Here is a tiny trained network, its code and every weight. The questions are about switching its units off for an input and a target symbol, where a switched-off unit gives its printed mean instead of its output.

import numpy as np


def w(rows, s, z=0):
    codes = np.array(rows[::2]) - 128.0
    scale = np.full(codes.shape[1], s)
    scale[-1] = z or s
    return codes * scale


def f(y):
    return np.maximum(y, 0)


def softmax(a):
    e = np.exp(a - a.max(-1, keepdims=True))
    return e / e.sum(-1, keepdims=True)


def log_softmax(a):
    a = a - a.max(-1, keepdims=True)
    return a - np.log(np.exp(a).sum(-1, keepdims=True))


def net(x, mask):
    ids = ['ΓΛΞΠΣαεζηθτω'.index(c) for c in x.split()]
    T = len(ids)
    res = E[ids] + P[:T]
    u = 0
    for l in range(2):
        q, k, v = (res @ M[l].T for M in (Q, K, V))
        z = softmax(np.where(np.tri(T) > 0, q @ k.T / 3**0.5, -1e9)) @ v
        res = res + np.where(mask[u], z, O[l][:, -1]) @ O[l][:, :-1]
        u += 1
        y = f(res @ A[l][:, :-1].T + A[l][:, -1])
        res = res + np.where(mask[u : u + 4], y, B[l][:, -1]) @ B[l][:, :-1]
        u += 4
    return log_softmax(res[-1] @ U[:, :-1].T + U[:, -1])


Q, K, V, O, A, B = {}, {}, {}, {}, {}, {}
E = w([
[211,167,73,99,127,196,142],'Γ',
[178,98,193,121,110,180,175],'Λ',
[166,129,79,155,86,111,105],'Ξ',
[101,90,168,100,164,137,139],'Π',
[133,108,86,87,144,107,116],'Σ',
[136,155,164,143,90,121,170],'α',
[111,158,188,133,134,152,149],'ε',
[251,143,155,153,139,126,117],'ζ',
[159,113,125,146,108,79,87],'η',
[130,90,133,164,115,107,204],'θ',
[121,138,65,132,172,121,189],'τ',
[125,133,102,136,68,150,126],'ω',
],0.029)
P = w([
[135,183,146,139,161,134,174],'0',
[93,57,134,13,92,48,135],'1',
[215,104,125,59,82,254,161],'2',
[53,122,103,165,163,138,141],'3',
[102,63,179,32,106,45,142],'4',
[125,95,48,33,99,248,151],'5',
[73,156,67,145,190,143,119],'6',
[114,53,216,39,109,52,168],'7',
],0.0072)
Q[0] = w([
[152,85,92,216,58,89,153],'L0H0',
[242,113,47,79,78,192,143],'L0H0',
[191,138,254,36,28,144,115],'L0H0',
],0.0064)
K[0] = w([
[90,153,126,189,127,79,57],'L0H0',
[193,254,76,135,142,126,51],'L0H0',
[118,203,187,97,133,84,101],'L0H0',
],0.0088)
V[0] = w([
[149,132,129,85,76,142,139],'L0H0',
[119,166,131,2,82,115,133],'L0H0',
[144,93,161,63,132,113,173],'L0H0',
],0.0095)
O[0] = w([
[34,10,130,222,174,130,158,213],'L0H0',
[115,47,176,143,14,193,145,158],'L0H0',
[107,119,254,190,172,138,181,252],'L0H0',
],0.0073,0.0041)
A[0] = w([
[175,105,43,151,147,183,208,45],'L0N0',
[145,90,135,96,118,6,128,17],'L0N1',
[144,169,100,255,94,232,50,150],'L0N2',
[135,199,82,117,105,118,66,3],'L0N3',
],0.0081,0.0048)
B[0] = w([
[134,197,190,124,149,111,68,253],'L0N0',
[118,69,93,70,112,99,143,184],'L0N1',
[85,175,97,115,237,106,161,199],'L0N2',
[168,133,136,99,79,249,56,136],'L0N3',
],0.011,0.0049)
Q[1] = w([
[115,103,38,158,148,83,35],'L1H0',
[72,119,151,171,253,80,150],'L1H0',
[128,72,255,75,134,105,76],'L1H0',
],0.006)
K[1] = w([
[62,85,45,205,148,233,53],'L1H0',
[1,169,126,179,191,86,78],'L1H0',
[130,110,215,141,141,166,131],'L1H0',
],0.0075)
V[1] = w([
[136,136,116,144,102,154,116],'L1H0',
[169,105,136,129,120,109,183],'L1H0',
[109,154,129,255,139,115,128],'L1H0',
],0.0081)
O[1] = w([
[181,101,139,114,113,27,123,54],'L1H0',
[180,62,88,130,104,88,113,254],'L1H0',
[169,210,89,2,21,195,197,212],'L1H0',
],0.0089,0.0043)
A[1] = w([
[179,156,117,162,157,114,130,2],'L1N0',
[106,230,106,228,159,199,132,53],'L1N1',
[124,56,92,81,40,78,39,15],'L1N2',
[149,191,94,183,2,19,138,67],'L1N3',
],0.0088,0.0052)
B[1] = w([
[169,89,146,114,71,108,118,150],'L1N0',
[128,49,129,107,82,58,91,253],'L1N1',
[154,204,108,41,175,141,80,235],'L1N2',
[68,151,117,244,159,68,47,241],'L1N3',
],0.011,0.004)
U = w([
[197,169,71,147,137,254,116,253],'Γ',
[158,59,83,199,171,160,92,146],'Λ',
[149,151,109,243,218,137,55,172],'Ξ',
[102,138,168,151,226,132,107,71],'Π',
[149,133,108,63,148,119,154,73],'Σ',
[119,153,174,214,64,91,58,119],'α',
[102,208,217,102,112,134,91,88],'ε',
[223,127,92,160,115,142,113,156],'ζ',
[141,146,182,96,115,71,65,57],'η',
[128,53,40,129,93,91,164,92],'θ',
[152,223,104,164,230,112,177,151],'τ',
[154,120,79,185,72,177,47,187],'ω',
],0.0081,0.0061)

Each question gives the input, a string of symbols that net reads in full, and the target symbol t.
The units are the heads (3 rows each of Q, K, V and O) and the neurons (one row each of A and B). Each row of codes is followed by its name. A weight is (code - 128) times the scale printed after its matrix; where a second scale follows, it is the last column's (O, A, B and U).
mask holds one flag per unit, layer by layer, with each layer's heads first. A switched-off unit (its flag False) gives its mean, the last column of its rows in O or B, instead of its output. The means were averaged over made-up inputs and are rounded, as every weight is.
A unit's drop is (log p(t) with every unit on - log p(t) with that unit switched off) / (log p(t) with every unit on - log p(t) with every unit switched off).
The circuit of an input: a set's keep is (log p(t) with only the set's units on - log p(t) with every unit switched off) / (log p(t) with every unit on - log p(t) with every unit switched off). Starting from all 10 units, units are removed one at a time, each time the one whose removal leaves the highest keep (on an exact tie, the one counted first), for as long as the keep stays at least 0.8.
circuit, biggest first: the units of the circuit, biggest drop first
unit that matters most: the unit with the biggest drop
top k neurons: the k neurons with the biggest drops, biggest first
k most important neurons of layer l: the k neurons of layer l with the biggest drops, biggest first
drop when u is switched off: that unit's drop, to one decimal
input θ ε τ α Σ, target Σ: 2 most important neurons of layer 0 => L0N1, L0N0
input θ ζ Π, target Γ: unit that matters most => L0N0
input α Λ η Σ Ξ Γ ω Λ, target Λ: circuit, biggest first => L1H0, L0N0
input θ Ξ τ Σ α Γ α Ξ, target Ξ: circuit, biggest first => L1N3, L1H0
input θ ζ θ, target Γ: circuit, biggest first => L1H0, L0H0, L1N1
input θ θ α α Σ Π, target Γ: top 4 neurons => L1N1, L1N3, L0N0, L0N1
input θ η Γ η Γ ε, target Γ: top 2 neurons => L0N0, L1N3
input Λ η Σ Γ, target η: circuit, biggest first => L1N1, L0N0, L0N2
input η Λ η, target Ξ: 2 most important neurons of layer 1 => L1N1, L1N2
input θ τ α, target Γ: top 4 neurons => L1N1, L0N0, L1N3, L0N1
input Γ θ Λ η α, target α: circuit, biggest first => L1N3, L0N2
input Λ θ τ Γ ω α α Σ, target Σ: 2 most important neurons of layer 1 => L1N2, L1N3
input θ Γ α, target Γ: top 2 neurons => L1N1, L1N3
input Σ θ Π, target Λ: top 2 neurons => L0N0, L1N2
input ω Γ α τ α, target α: top 4 neurons => L1N3, L0N2, L1N2, L0N1
input θ θ η ε Λ, target Λ: 2 most important neurons of layer 0 => L0N0, L0N2
input Π η Ξ ω, target θ: 2 most important neurons of layer 0 => L0N2, L0N0
input Λ α Π ω, target θ: 2 most important neurons of layer 1 => L1N1, L1N2
input θ α ζ θ η θ Γ, target η: drop when L0N0 is switched off => 0.5
input α Σ Γ θ, target τ: drop when L0H0 is switched off => 0.8
input α Π θ Γ Ξ, target Ξ: drop when L1N3 is switched off => 0.9
